Below are the code and all the weights of a small trained network. Each question names an input and a target symbol and asks about switching units off, where a switched-off unit gives its printed mean instead of its output.

import numpy as np


def w(rows, s, z=0):
    codes = np.array(rows[::2]) - 128.0
    scale = np.full(codes.shape[1], s)
    scale[-1] = z or s
    return codes * scale


def norm(h):
    return h / np.sqrt((h * h).mean(-1, keepdims=True) + 1e-5)


def f(y):
    return np.maximum(y, 0)


def softmax(a):
    e = np.exp(a - a.max(-1, keepdims=True))
    return e / e.sum(-1, keepdims=True)


def log_softmax(a):
    a = a - a.max(-1, keepdims=True)
    return a - np.log(np.exp(a).sum(-1, keepdims=True))


def net(x, mask):
    ids = ['γεζησω'.index(c) for c in x.split()]
    T = len(ids)
    res = E[ids] + P[:T]
    r = norm(res)
    for j in range(2):
        rows = slice(4 * j, 4 * j + 4)
        q, k, v = (r @ M[0][rows].T for M in (Q, K, V))
        z = softmax(np.where(np.tri(T) > 0, q @ k.T / 4**0.5, -1e9)) @ v
        o = O[0][rows]
        res = res + np.where(mask[j], z, o[:, -1]) @ o[:, :-1]
    y = f(norm(res) @ A[0][:, :-1].T + A[0][:, -1])
    res = res + np.where(mask[2:14], y, B[0][:, -1]) @ B[0][:, :-1]
    return log_softmax(norm(res)[-1] @ U[:, :-1].T + U[:, -1])


Q, K, V, O, A, B = {}, {}, {}, {}, {}, {}
E = w([
[145,163,154,205,255,137,155,133,126,219,169],'γ',
[165,118,134,123,119,194,210,111,170,148,138],'ε',
[238,110,221,157,195,151,111,136,141,181,91],'ζ',
[104,132,128,169,90,11,75,86,92,94,59],'η',
[170,19,105,73,185,121,174,150,91,150,162],'σ',
[112,100,81,51,118,162,136,149,125,198,35],'ω',
],0.019)
P = w([
[144,122,85,171,107,234,94,130,169,121,215],'0',
[172,96,68,142,108,117,110,165,254,51,154],'1',
[90,212,88,48,135,98,76,116,247,59,157],'2',
[150,151,66,89,141,78,147,103,236,51,124],'3',
[226,154,103,151,125,122,104,137,145,64,153],'4',
[153,164,106,149,158,97,151,45,162,71,166],'5',
[192,146,121,140,129,137,153,69,129,118,140],'6',
[174,221,64,117,141,109,152,34,107,155,197],'7',
[181,154,93,134,126,140,182,25,102,200,178],'8',
[157,230,115,66,139,133,155,67,53,227,130],'9',
[248,200,79,103,131,125,203,109,43,233,141],'10',
],0.0061)
Q[0] = w([
[103,117,157,171,119,193,131,151,92,71,145],'h1',
[12,123,182,123,11,217,94,234,135,40,219],'h1',
[199,148,148,56,126,195,128,74,104,199,147],'h1',
[225,193,148,134,181,68,90,125,158,125,62],'h1',
[29,199,68,151,78,191,51,196,133,180,146],'h2',
[126,96,134,60,163,145,147,116,113,95,208],'h2',
[138,165,163,137,150,129,101,131,87,153,94],'h2',
[154,180,151,3,235,79,128,48,65,35,125],'h2',
],0.0056)
K[0] = w([
[230,73,118,110,199,165,78,124,66,153,126],'h1',
[123,90,108,86,198,69,16,156,124,195,95],'h1',
[140,46,101,73,125,253,90,92,141,101,86],'h1',
[182,218,196,82,97,105,140,183,122,113,166],'h1',
[161,132,116,51,113,116,68,133,140,85,193],'h2',
[150,193,99,135,150,103,190,172,146,120,89],'h2',
[75,155,109,158,200,55,189,139,117,122,81],'h2',
[117,178,154,99,118,108,90,105,115,168,133],'h2',
],0.0067)
V[0] = w([
[209,159,169,93,172,132,114,100,154,146,137],'h1',
[169,191,78,141,30,177,213,113,176,127,149],'h1',
[215,49,125,44,98,86,147,148,113,179,104],'h1',
[129,190,144,253,84,110,159,89,137,115,159],'h1',
[218,107,118,93,99,170,211,27,105,220,89],'h2',
[111,156,70,143,133,160,97,151,115,191,176],'h2',
[182,65,119,141,128,201,109,110,26,126,130],'h2',
[8,106,176,149,213,142,106,102,89,146,69],'h2',
],0.0059)
O[0] = w([
[157,46,121,48,43,190,24,102,102,117,151,210],'h1',
[120,174,255,199,56,135,150,179,147,165,113,255],'h1',
[108,154,140,75,124,104,122,83,96,40,209,237],'h1',
[104,167,85,125,106,140,31,158,149,223,108,135],'h1',
[150,108,95,207,94,83,20,123,104,194,102,232],'h2',
[112,88,93,192,142,76,148,94,173,108,96,86],'h2',
[14,242,104,116,200,78,76,145,195,163,61,123],'h2',
[157,157,120,189,176,92,153,178,102,40,111,119],'h2',
],0.0065,0.0037)
A[0] = w([
[63,200,159,179,77,187,182,100,198,119,211,108],'n1',
[60,105,68,90,132,140,2,182,143,230,137,255],'n2',
[134,212,141,106,140,237,173,133,168,186,107,169],'n3',
[140,143,148,143,127,144,98,127,144,233,102,33],'n4',
[164,110,234,91,105,171,228,127,197,158,176,149],'n5',
[156,108,187,140,110,138,156,177,54,154,207,17],'n6',
[134,80,195,37,62,92,162,71,148,181,111,44],'n7',
[111,194,178,176,133,117,86,96,93,141,39,183],'n8',
[189,122,79,117,192,166,154,137,111,198,59,142],'n9',
[178,201,140,186,168,156,131,131,174,175,120,227],'n10',
[160,229,175,195,252,83,115,157,113,113,215,93],'n11',
[99,46,84,97,102,80,163,33,53,184,172,178],'n12',
],0.0067,0.0014)
B[0] = w([
[141,29,194,118,99,90,64,139,192,158,147,169],'n1',
[53,62,113,191,200,146,176,188,151,127,128,210],'n2',
[122,123,124,138,158,107,77,89,189,125,79,206],'n3',
[220,238,131,162,107,107,153,1,104,82,129,207],'n4',
[128,107,51,81,144,105,120,200,186,183,65,228],'n5',
[66,5,115,71,68,46,156,156,171,163,133,185],'n6',
[118,153,188,133,67,136,121,76,77,99,128,228],'n7',
[200,161,154,49,140,119,161,156,227,208,123,253],'n8',
[91,87,104,144,88,149,111,123,92,46,176,211],'n9',
[114,125,72,82,116,154,60,46,115,122,156,202],'n10',
[102,131,96,215,102,152,85,173,131,81,35,184],'n11',
[157,147,145,126,194,168,130,211,97,156,151,236],'n12',
],0.0075,0.0065)
U = w([
[120,120,106,124,213,144,68,199,196,138,81,210],'γ',
[123,101,132,71,96,113,58,48,118,108,160,150],'ε',
[255,196,175,85,190,166,159,96,77,153,169,196],'ζ',
[114,172,170,113,86,81,116,188,165,186,120,83],'η',
[82,115,148,94,139,146,176,177,89,102,153,4],'σ',
[62,172,126,170,118,207,156,107,87,79,75,80],'ω',
],0.0085,0.0015)

Each question gives the input, a string of symbols that net reads in full, and the target symbol t.
The units are the heads (4 rows each of Q, K, V and O) and the neurons (one row each of A and B). Each row of codes is followed by its name. A weight is (code - 128) times the scale printed after its matrix; where a second scale follows, it is the last column's (O, A, B and U).
mask holds one flag per unit, heads first, then neurons. A switched-off unit (its flag False) gives its mean, the last column of its rows in O or B, instead of its output. The means were averaged over made-up inputs and are rounded, as every weight is.
A unit's drop is (log p(t) with every unit on - log p(t) with that unit switched off) / (log p(t) with every unit on - log p(t) with every unit switched off).
The circuit of an input: a set's keep is (log p(t) with only the set's units on - log p(t) with every unit switched off) / (log p(t) with every unit on - log p(t) with every unit switched off). Starting from the 12 units with the biggest drops (on a tie, the unit counted first), units are removed one at a time, each time the one whose removal leaves the highest keep (on an exact tie, the one counted first), for as long as the keep stays at least 0.8.
units of the circuit, in order: the units of the circuit, biggest drop first
unit that matters most: the unit with the biggest drop
top k neurons: the k neurons with the biggest drops, biggest first
which heads matter: for each layer, one digit per head in row order, 1 if its drop is at least 0.15 and else 0, layers parted by /
drop when u is switched off: that unit's drop, to one decimal
input η ζ σ γ σ σ ω σ σ σ ω, target ω: top 2 neurons : n8; n9
input ζ ω σ ω ε, target ε: units of the circuit, in order : h2; n10
input η ω ω η η η ω η γ ζ, target γ: top 3 neurons : n11; n5; n6
input η ω ω η η ω ω ω, target ζ: units of the circuit, in order : h1; n12
input σ σ ζ, target ε: units of the circuit, in order : h1; n12
input ω σ η ω, target ω: which heads matter : 00
input η σ η ζ ω η ω η ζ γ, target ω: unit that matters most : n11
input η ε η η σ, target η: which heads matter : 10
input ω ζ η, target γ: units of the circuit, in order : h1; n2
input σ σ σ, target ζ: units of the circuit, in order : h1; n12
input η σ ε ω ζ η, target η: units of the circuit, in order : h1; n8
input σ γ ω γ ε η ζ ε η, target η: top 2 neurons : n8; n10
input ω η η η ω ω ζ η η η, target ζ: top 2 neurons : n5; n6
input ε η ω ω ε, target ε: unit that matters most : h2
input ε σ η η ζ ω η ω η η ε, target η: units of the circuit, in order : h1; n6
input ω ω ω ζ, target ε: units of the circuit, in order : n12; h1; n8
input σ ε η η η η η ε ζ σ ζ, target η: top 2 neurons : n6; n5
input ω γ η ζ η ω σ η γ, target γ: top 2 neurons : n11; n7
input η ω η ζ η γ ε ζ, target η: top 3 neurons : n6; n5; n11
input η ζ σ ζ σ ζ ζ η σ, target σ: top 2 neurons : n4; n8
input γ ζ η γ ζ η η σ, target σ: which heads matter : 00
input ζ ζ σ ε ω η γ, target η: drop when h1 is switched off : 1.1
